q104: [142 132 128 121  86]
q294: [ 99 130 123 118 129]
q456: [144  96 153 170 171]
q461: [121  41 122 143  95]
q587: [112 167  95  85 105]
q123: [153 124 135 131  81]
q579: [129 123 120 164 130]
q16: [123 129 130 119 164]
q985: [124 153 135 131  82]
q203: [ 94 109 149 125 102]
q371: [102 125 149 108  94]
order: [120 123 129 130 164]
q579
order: [ 94 149 102 125 108]
q371
order: [164 119 130 129 123]
q16
order: [102 125 149 109  94]
q203
order: [131  81 153 124 135]
q123
order: [123 129  99 130 118]
q294

q78: [163  86 159 165]
q290: [118 138 116 111]
q641: [ 50 218  63  57]
q418: [116 138 111 119]
q546: [ 62 218  57  50]
q734: [120 138 116 111]
q243: [ 56  62  50 218]
order: [ 86 159 165 163]
q78
order: [138 116 111 118]
q290
order: [ 50  57 218  62]
q546
order: [ 50  57  62 218]
q546
order: [ 57 218  50  62]
q546
order: [111 116 119 138]
q418
order: [111 120 138 116]
q734

q713: [142 132 122  62 128 118 124  70 121 103 131 118 164  84 177 116 161 121
 149 197  95 123 170 110 105  71 111  61  72 120 159  67  91 203 153 149
 131  83]
q646: [125 141 123  60 135 133 115  95 140  96 140 116 171  64 176 131 157 146
 147 189  80 119 176 116 107  79 129  83  61 110 169  56  93 202 152 124
 143 102]
q566: [143 141 117  61 128 120 134  73 125 103 127 117 166  86 182 110 157 120
 149 195  94 117 164 111 102  61 102  64  64 121 154  69  93 198 153 146
 137  83]
q516: [164 106 127 119 125 156  97 132 193 137 101 123 198 160 104 192 129 169
 117 143 152 166 130  71 104 143 126 167 162 155 123 159 100  95  97 182
 105 172]
q597: [ 89 132 106 135  95  81 159 118 130 168 165 116 186 194 122 128 135  98
 165 106 137 112 128 115 196 144 193 118 171 169 144 169 145  99  90  86
 163 159]
q501: [125 139 124  59 148 125 115  85 141 108 125 105 175  57 163 124 159 134
 157 197 101 129 175 104  98 100 109  85  74 117 161  68  86 218 158 149
 141 109]
q496: [ 73 116 127 136 107  82 156  99 147 140 152 136 173 192 131 119 126 108
 159 109 143  99 135 134 200 149 188  99 166 174 140 175 134 103  92  91
 154 170]
q256: [ 98 124 124 143  98  72 164  99 125 131 177 118 168 198 121 128 133 111
 163 104 144 124 137 128 191 165 191 102 154 176 144 170 144 103 102 102
 168 176]
q172: [137  86 144 117 197  67 103  51 143 165 161 142 115 161 158 121  78  92
 120 124  87  94 107 118  83 110 173 137 109 156 177 183  92  53 133 108
 184 122]
q303: [120 155 118  67 144 143 115  86 142 103 122  92 177  83 184 133 161 137
 165 197  94 121 173 110 108  92 109  78  51 117 158  53  87 183 161 124
 137 107]
q252: [110  84  61 131  95 124 116 142 197 132  67  91 121 122 152 170 123 128
  72  83 121 118 131  71 164  62 203 105 120 118 103 159 161 149 111 177
 149  70]
q17: [117 198 120  94 111  64 153 141  93 149 128  86  60 125 110 102 164 121
 195 154 146 157 137  73  69 120 102 103 117 182  64 134 127 166 117  61
 143  83]
order: [173  86 156 137  92 144 110 143 158 137 121  83 177  51 120  94  67 107
 142 133 109 103  87  78  53 118 122 165 184 161 117 108 183 115 161  92
 197 124]
q172
order: [ 67 170 149 105  72 110 121  95 122 161 103 124 121  91 131 132  84 159
  61 116 131 128 142  71 153  83 120  62 118 118 164 197 149 177 123 203
  70 111]
q713
order: [137 173  53  83  86 143 124 165 118  94 158 122 144 155  51 137 103 133
  78  87 161  92 115 108 142 109 107 120  92 184 121  67 110 117 197 183
 177 161]
q303
order: [ 61  61  64  64  69  73  83  86  93  94 102 102 103 110 111 117 117 117
 120 120 121 125 127 128 134 137 141 143 146 149 153 154 157 164 166 182
 195 198]
q566

q258: [142 108 110 118 136 103 131 173 133 167 130 126 155 122 108  86  44 136
 166 116 104  38 158 137 103 121  97 116 165 130 128 152 129 138 110 118
 142 156 136 103 139 168 150 133 146 124  84 103 136 142 116 148 138 112
 111 141]
q877: [155  97  86 133 128 139 168 116 136 148  44 152 131 146  38 136 116 110
 129 165 108 141 167 158 120 142 142 173 156 103 124 104 130 150 142 110
 136 133  84 116 112 118 126 138 108 111 136 103 122 138 103 103 118 166
 137 130]
q839: [173 136 120 133 137 104 142 103 138 156 142 118 103 141 130 142 168 116
 136 165 122  84 110 148 136 146 128 130 103 110 112 103 136  38  44 155
 166 116 116 126 158 131 133 124 167 108 139 138 118  96  86 108 152 129
 150 111]
order: [111 150 129 152 108  86  96 118 138 139 108 167 124 133 131 158 126 116
 116 166 155  44  38 136 103 112 110 103 130 128 146 136 148 110  84 122
 165 136 116 168 142 130 141 103 118 142 156 138 103 142 104 137 133 120
 136 173]
q839
order: [ 38  44  84  86  97 103 103 103 103 104 108 108 110 110 111 112 116 116
 116 118 118 120 122 124 126 128 129 130 130 131 133 133 136 136 136 136
 137 138 138 139 141 142 142 142 146 148 150 152 155 156 158 165 166 167
 168 173]
q877
order: [130 137 166 118 103 103 138 122 103 136 111 108 138 126 118 112 116  84
 133 136 110 142 150 130 104 124 103 156 173 142 142 120 158 167 141 108
 165 129 110 116 136  38 146 131 152  44 148 136 116 168 139 128 133  86
  97 155]
q877
order: [ 38  44  84  86  96 103 103 103 103 104 108 108 110 110 111 112 116 116
 116 118 118 120 122 124 126 128 129 130 130 131 133 133 136 136 136 136
 137 138 138 139 141 142 142 142 146 148 150 152 155 156 158 165 166 167
 168 173]
q839
order: [ 38  44  84  86  97 103 103 103 103 104 108 108 110 110 111 112 116 116
 116 118 118 121 122 124 126 128 129 130 130 131 133 133 136 136 136 136
 137 138 138 139 141 142 142 142 146 148 150 152 155 156 158 165 166 167
 168 173]
q258
order: [133 128 139 168 116 136 148  44 152 131 146  38 136 116 110 129 165 108
 141 167 158 120 142 142 173 156 103 124 104 130 150 142 110 136 133  84
 116 112 118 126 138 108 111 136 103 122 138 103 103 118 166 137 130 155
  97  86]
q877

q80: [ 72 132 175 164 122 118 158 164 111 151 165]
q54: [122 151 158  71  42 164 132 119 117 175 165]
q990: [132 158 111  72 164 122 175 164 119 165 151]
order: [ 72 111 118 122 132 151 158 164 164 165 175]
q80
order: [111 165 132 122 158 119 164 164  72 175 151]
q990
order: [158 132 164 164 175 118 151 165  72 122 111]
q80
order: [165 151 132 158 111  72 164 122 175 164 119]
q990
order: [175 122 118 164 111  72 132 158 165 164 151]
q80

q266: [ 64  64  80 104 135 162 184 192]
q837: [164 128  93  90 121 161 168 139]
q917: [120  85 151 162  92 106 170 134]
q23: [192  64 104  64  81 135 184 162]
q710: [128 160  93 168 164 121  90 139]
q145: [ 92  85 151 170 134 163 120 106]
q669: [ 64  80 162 135 184 192  63 104]
order: [104  63 192 184 135 162  80  64]
q669
order: [184 162 192 104  80  64 135  64]
q266
order: [ 92 162  85 170 120 151 106 134]
q917
order: [192  64  64  80 104 135 162 184]
q266
order: [162  92 106 170 134 120  85 151]
q917
order: [121 161 168 139 164 128  93  90]
q837
order: [128  93  90 121 161 168 139 164]
q837

q847: [ 83 187  71 196 202 185 152 121 121 130 163  62  67 179 134  80 142 190]
q36: [202 185 130 156 152  80 187 179 142  62 134  67 191 121 121 145 163  83]
q292: [101 173 122 171 142 155 125 129 104 176 185  87 195 193  54 202  86  58]
q181: [ 88 133 121 152 209 158 174 112 164  58 129 208 191 131  87 163  77  82]
q162: [ 83 187 145 156 202 185 152 121 121 130 163  62  67 179 134  80 142 190]
q572: [ 68  73 140  71  60 133 145 183 155  68  87 138  51  70 111  93 175  98]
order: [ 83 163 145 121 121 191  67 134  62 142 179 187  80 152 156 130 185 202]
q36
order: [190 142  80 134 179  67  62 163 130 121 121 152 185 202 156 145 187  83]
q162

q38: [132 200 131 131 119 141  85 146 151 140 141 118 154 137 114 128 116 135
  89 144 142 167 134 134 126 126 206 111  82 141 119  91 161 193 119 150
 137 155 123 122 130 184  98 192  78 165 122 144 121  78 148  73 155 137
  77  95 145 146 152 159  85 116]
q727: [132 200 121 141 123 140 144  85  73 141 146  91 122 131 119 137 134 154
 126 206 155  85  77  78 145 192 119 111  89 184 164 116 118 152  95 131
 167 134 144 130  82 146 142 150 116 119 114 155 135 137 161 126 193 122
 148  78 128 141 151  98 159 137]
q358: [119 144 130 137 123 146 126 155 152 155 165 119 141 161  95 151 126 131
 150  98  78 184 141  89 135 167 144 111 142  85  91 116 114 128 148  73
 141 121 140 122 193 146  82 154 137 132 131  85 119  76 122 200 134 137
 116 134 206 159 145  78 192 118]
order: [131 131 119 141  85 146 151 140 141 118 154 137 114 128 116 135  89 144
 142 167 134 134 126 126 206 111  82 141 119  91 161 193 119 150 137 155
 123 122 130 184  98 192  78 165 122 144 121  78 148  73 155 137  77  95
 145 146 152 159  85 116 132 200]
q38
order: [116  85 159 152 146 145  95  77 137 155  73 148  78 121 144 122 165  78
 192  98 184 130 122 123 155 137 150 119 193 161  91 119 141  82 111 206
 126 126 134 134 167 142 144  89 135 116 128 114 137 154 118 141 140 151
 146  85 141 119 131 131 200 132]
q38

q769: [ 89 117 174 101 190 144  51 136 100 141 143 174 136 162  81  35 214 135
 101 166 185 110  54 101 182 164  84 144  23 145 178 131]
q185: [ 54 144 174  81 190 118 185 101 110 101 101  83 131 136 164 166  89 182
 144 135  23  35 214 136  51 178 162 100 145 174 141 143]
q238: [182 100  83 141 136 185 101 135 110 136 144 162 101 190 174 144 101 174
  23 117 145 131  89  81 166 164 143 214  35  51 178  54]
order: [185 131  81 164 162 101 141 118 136 144 178 100  83  23 143 101  35 182
  89 174 145 174 135  51 190 136  54 166 110 214 144 101]
q185
order: [ 54 182 100  83 141 136 185 101 135 110 136 144 162 101 190 174 144 101
 174  23 117 145 131  89  81 166 164 143 214  35  51 178]
q238
order: [101 101 214  51 174 131 144  89 101  54 182 100 141 117 164 136 135 178
 185 190 162 174  35 145  81  83 166 136 143  23 110 144]
q238

q512: [102 213 106 182  61 135  94  30 221 156  77 219 189 153 195 142 206 100
  93]
q159: [189 182 221 142 102  94  93 155 219 100 135 106  77  30 195 153  61 213
 206]
q446: [146  27 186  94 222 118  38  70  62 169  31 152 127 130  37 183 196 226
 140]
order: [100  30  93 213  94 106 102  61 153 219 221 135  77 206 189 156 195 182
 142]
q512
order: [219  30 106 100  94 182 153 102 213  77 155 195  61 142 206 135 189  93
 221]
q159

q778: [136  65 142  85 118 125 114  84]
q611: [142  23 141  37 101 127 111  49]
q275: [135  61 144  89 115 124 114  79]
q217: [115 124  61  88  79 114 135 144]
q685: [ 88  79 114  61 144 135 124 115]
q995: [144  80 166 108 168 123  92 127]
q451: [142  78 143  77 138 128 109 108]
q473: [132  84  91  33  69 137 150  69]
q91: [114 113 109 131  71 127 152  76]
order: [ 61  79  89 114 115 124 135 144]
q275
order: [127 144  80 166 108 168 123  92]
q995

q427: [106 133  95 108  79 122 152 155 149  80  72  99 198 169 153 124 137 139
 187 213 110 115  87]
q882: [ 80 133 122  72  99  79 169 137  95 139 155 110 213 153 152 124 198 187
  87 108 149 106 114]
q670: [ 87 115 119  68 134  70 168 124 119 127 145 116 165 167 143 119 183 182
 101 102 155 119 131]
q340: [169 110 198 149  95 213 124  79 139 122 133 153 137  87 155 106  72 108
 115  79 152 187  99]
order: [106 114  80 133 122  72  99  79 169 137  95 139 155 110 213 153 152 124
 198 187  87 108 149]
q882
order: [ 72  79  80  87  95  99 106 108 110 115 122 124 133 137 139 149 152 153
 155 169 187 198 213]
q427

q824: [103 134 141 121 138  90 108 154 121 156 152  91  88 159  91 177  78  75
 187 170 171 151  92 183 156 158 146 154 100  98 146  95 178 147 154 142
  90 161 163 140 140 144 144 156 140 149]
q206: [160 141  87  69 178 112 139  72  85 135 168 168 150 103  96  83 130 106
 146  91 131  83  97 177 130  77 133 182  66 121  79 167 104 159  94 178
 156  70  91 103 180  87 172 135  79  88]
q639: [182  91 168 160  83  70  97 135  79 180 106  87  85 150 131 178  67 168
 121 103 177  91 103 130 156  77  87 141  83 172 112 146 133  88 139 104
  79  72  69 178 135  96 130 159  94 167]
order: [ 87 130 178  83 121  91 135 172 135  88  96 180 168  69 182 159 156  94
 167 130 103 146  79  70 106 131  91 168 139  79 150 133 103 141  85 112
  83 178 160  77  97  87  66  72 177 104]
q206
order: [154 142  90 161 163 140 140 144 144 156 140 149 103 134 141 121 138  90
 108 154 121 156 152  91  88 159  91 177  78  75 187 170 171 151  92 183
 156 158 146 154 100  98 146  95 178 147]
q824
order: [ 91 156 141  97 133 150  87 130 159 139  83  96  79  87 178 182 146  77
 103 130 104 178 168  88  67 112 131  72 160 135  69  85 177 168 167 121
  94 106 103 135 180 172  79  83  70  91]
q639
order: [ 94 167 182  91 168 160  83  70  97 135  79 180 106  87  85 150 131 178
  67 168 121 103 177  91 103 130 156  77  87 141  83 172 112 146 133  88
 139 104  79  72  69 178 135  96 130 159]
q639
order: [ 66  69  70  72  77  79  79  83  83  85  87  87  88  91  91  94  96  97
 103 103 104 106 112 121 130 130 131 133 135 135 139 141 146 150 156 159
 160 167 168 168 172 177 178 178 180 182]
q206

q483: [ 27 118 130 101 177  44 105 212  97  91  39 116  99 174 129 129 203 190
 186 209 116 145 176  28 216 215  26]
q18: [123 150 211 191 140 193 224 109  54 171  32 106  72 136 198 164  78  50
  60  58 116 123  90 133 153 121  78]
q523: [ 35 108  33  70  75  81  75 135 141 112  39  93  42  83 228 173  53 223
 186  65 204 116 141 104  82  48 214]
q719: [ 65 229  75 223 112  81 108 104  83  39 116  33  93 173  53  48 186  82
 135 204  35  42 214  75 141  70 141]
q519: [129  26 177  39 212 186  91 118  27  99  44 209 173 145 176 203  28  97
 215 190 105 129 116 116 101 130 216]
q52: [ 27 118 130 101 177  44 105 212  97 207  39 116  99 174 129 129 203 190
 186 209 116 209 176  28 216 215  92]
q317: [204  82  83 108  93 223  43  81 186  75 173 112 135  33 104 116  35 141
 141  70 214 228  53  39  75  48  65]
order: [141  81 104 141  82  70  42  75  33 108  83 173  39 204  35  75  48  53
 135 229 186 223 116 214  93  65 112]
q719
order: [ 90 133 153 121  78 123 150 211 191 140 193 224 109  54 171  32 106  72
 136 198 164  78  50  60  58 116 123]
q18
order: [145 176  28 216 215  26  27 118 130 101 177  44 105 212  97  91  39 116
  99 174 129 129 203 190 186 209 116]
q483
order: [ 53 223 186  65 204 116 141 104  82  48 214  35 108  33  70  75  81  75
 135 141 112  39  93  42  83 228 173]
q523

q420: [179  77 104 132 164]
q564: [224 150  88 123 167]
q156: [170 117 131 159 123]
q589: [158 170 117 123 131]
q466: [131 170 118 123 159]
order: [117 158 170 123 131]
q589
order: [117 123 131 159 170]
q156
order: [117 123 131 158 170]
q589

